Here is a tiny trained network, its code and every weight. The questions are about switching its units off for an input and a target symbol, where a switched-off unit gives its printed mean instead of its output.

import numpy as np


def w(rows, s, z=0):
    codes = np.array(rows[::2]) - 128.0
    scale = np.full(codes.shape[1], s)
    scale[-1] = z or s
    return codes * scale


def f(y):
    return y / 2 * (1 + np.tanh(0.7978845608 * (y + 0.044715 * y**3)))


def softmax(a):
    e = np.exp(a - a.max(-1, keepdims=True))
    return e / e.sum(-1, keepdims=True)


def log_softmax(a):
    a = a - a.max(-1, keepdims=True)
    return a - np.log(np.exp(a).sum(-1, keepdims=True))


def net(x, mask):
    ids = ['ΠΨβγεζηθμσφ'.index(c) for c in x.split()]
    T = len(ids)
    res = E[ids] + P[:T]
    r = res
    for j in range(2):
        rows = slice(2 * j, 2 * j + 2)
        q, k, v = (r @ M[0][rows].T for M in (Q, K, V))
        z = softmax(np.where(np.tri(T) > 0, q @ k.T / 2**0.5, -1e9)) @ v
        o = O[0][rows]
        res = res + np.where(mask[j], z, o[:, -1]) @ o[:, :-1]
    y = f(res @ A[0][:, :-1].T + A[0][:, -1])
    res = res + np.where(mask[2:10], y, B[0][:, -1]) @ B[0][:, :-1]
    return log_softmax(res[-1] @ U[:, :-1].T + U[:, -1])


Q, K, V, O, A, B = {}, {}, {}, {}, {}, {}
E = w([
[60,132,98,139],'Π',
[58,152,94,122],'Ψ',
[55,153,96,127],'β',
[70,144,95,117],'γ',
[43,163,89,133],'ε',
[64,149,91,119],'ζ',
[63,145,95,121],'η',
[53,158,83,120],'θ',
[152,103,70,39],'μ',
[171,170,90,252],'σ',
[62,150,94,123],'φ',
],0.013)
P = w([
[2,61,30,153],'0',
[120,176,177,197],'1',
[150,115,125,168],'2',
[178,105,98,166],'3',
[138,205,104,64],'4',
[181,162,63,92],'5',
[202,165,27,87],'6',
],0.0062)
Q[0] = w([
[114,121,101,144],'H0',
[122,60,100,165],'H0',
[210,34,251,221],'H1',
[124,216,160,40],'H1',
],0.019)
K[0] = w([
[121,131,86,152],'H0',
[128,124,60,132],'H0',
[136,4,221,204],'H1',
[172,164,64,181],'H1',
],0.02)
V[0] = w([
[237,193,101,252],'H0',
[251,184,88,47],'H0',
[148,172,121,160],'H1',
[64,47,107,133],'H1',
],0.017)
O[0] = w([
[184,2,63,145,254],'H0',
[124,43,206,110,33],'H0',
[158,93,134,135,125],'H1',
[99,150,146,89,212],'H1',
],0.016,0.0097)
A[0] = w([
[127,187,202,120,253],'N0',
[124,51,113,40,81],'N1',
[185,90,143,3,122],'N2',
[250,206,237,229,104],'N3',
[75,151,135,74,182],'N4',
[63,77,119,136,236],'N5',
[171,140,84,116,47],'N6',
[223,121,217,57,142],'N7',
],0.015,0.0063)
B[0] = w([
[215,194,51,97,216],'N0',
[99,165,163,93,247],'N1',
[133,117,85,173,178],'N2',
[52,2,230,77,135],'N3',
[66,13,205,156,221],'N4',
[232,91,143,75,199],'N5',
[40,182,131,166,245],'N6',
[101,124,105,218,133],'N7',
],0.019,0.016)
U = w([
[144,239,113,2,197],'Π',
[134,155,150,121,50],'Ψ',
[145,171,158,131,42],'β',
[160,167,161,139,74],'γ',
[111,138,147,112,64],'ε',
[137,148,149,116,1],'ζ',
[152,165,148,128,13],'η',
[113,118,149,112,37],'θ',
[175,72,164,144,166],'μ',
[231,147,30,153,231],'σ',
[146,154,153,134,72],'φ',
],0.009,0.0045)

Each question gives the input, a string of symbols that net reads in full, and the target symbol t.
The units are the heads (2 rows each of Q, K, V and O) and the neurons (one row each of A and B). Each row of codes is followed by its name. A weight is (code - 128) times the scale printed after its matrix; where a second scale follows, it is the last column's (O, A, B and U).
mask holds one flag per unit, heads first, then neurons. A switched-off unit (its flag False) gives its mean, the last column of its rows in O or B, instead of its output. The means were averaged over made-up inputs and are rounded, as every weight is.
A unit's drop is (log p(t) with every unit on - log p(t) with that unit switched off) / (log p(t) with every unit on - log p(t) with every unit switched off).
The circuit of an input: a set's keep is (log p(t) with only the set's units on - log p(t) with every unit switched off) / (log p(t) with every unit on - log p(t) with every unit switched off). Starting from all 10 units, units are removed one at a time, each time the one whose removal leaves the highest keep (on an exact tie, the one counted first), for as long as the keep stays at least 0.8.
circuit, biggest first: the units of the circuit, biggest drop first
k most important neurons: the k neurons with the biggest drops, biggest first
drop when u is switched off: that unit's drop, to one decimal
input Π σ μ Π Ψ, target σ: 2 most important neurons => [N4; N1]
input φ μ σ μ ε, target μ: 4 most important neurons => [N0; N6; N1; N5]
input γ σ ε θ γ, target σ: circuit, biggest first => [N1]
input ε σ ε ε θ, target σ: 3 most important neurons => [N1; N4; N3]
input μ μ μ μ μ, target σ: circuit, biggest first => [N0; H0; N7]
input σ σ θ, target Π: circuit, biggest first => [N1; N4; H0; N6]
input σ σ Ψ σ Ψ, target σ: 2 most important neurons => [N4; N2]
input σ ε μ Π, target σ: 4 most important neurons => [N4; N1; N5; N3]
input μ θ μ μ σ Π μ, target μ: circuit, biggest first => [H0; N6]
input Ψ σ σ σ η, target σ: 4 most important neurons => [N2; N4; N5; N3]
input μ σ Π, target μ: 2 most important neurons => [N6; N4]
input σ σ φ, target Π: circuit, biggest first => [N1; N4; N6; H0]
input σ σ ε, target Π: 3 most important neurons => [N1; N4; N6]
input ε Ψ σ, target ε: most important neuron => [N3]
input ε φ μ, target Π: 3 most important neurons => [N0; N2; N7]
input σ μ σ Π, target Π: circuit, biggest first => [N1; N4; H0]
input μ σ θ, target μ: 4 most important neurons => [N0; N6; N1; N5]
input μ σ φ β φ, target σ: 3 most important neurons => [N4; N1; N6]
input μ θ μ σ Ψ θ, target μ: circuit, biggest first => [H0; N0; N6]
input θ θ Π, target Π: most important neuron => [N0]
input σ γ ζ, target σ: 3 most important neurons => [N4; N1; N3]
input θ μ σ, target θ: circuit, biggest first => [N3; H0]
input Ψ μ ε σ Π, target μ: circuit, biggest first => [N0; N6]
input μ θ σ μ θ φ φ, target μ: circuit, biggest first => [H0; N0; N6]
input μ μ θ ζ σ, target μ: circuit, biggest first => [H0; N6]
input ζ Ψ σ μ η μ ε, target μ: drop when N6 is switched off => 0.6
input γ μ Ψ, target Π: drop when N1 is switched off => -0.2
input ε σ η μ θ, target σ: drop when N4 is switched off => 2.5
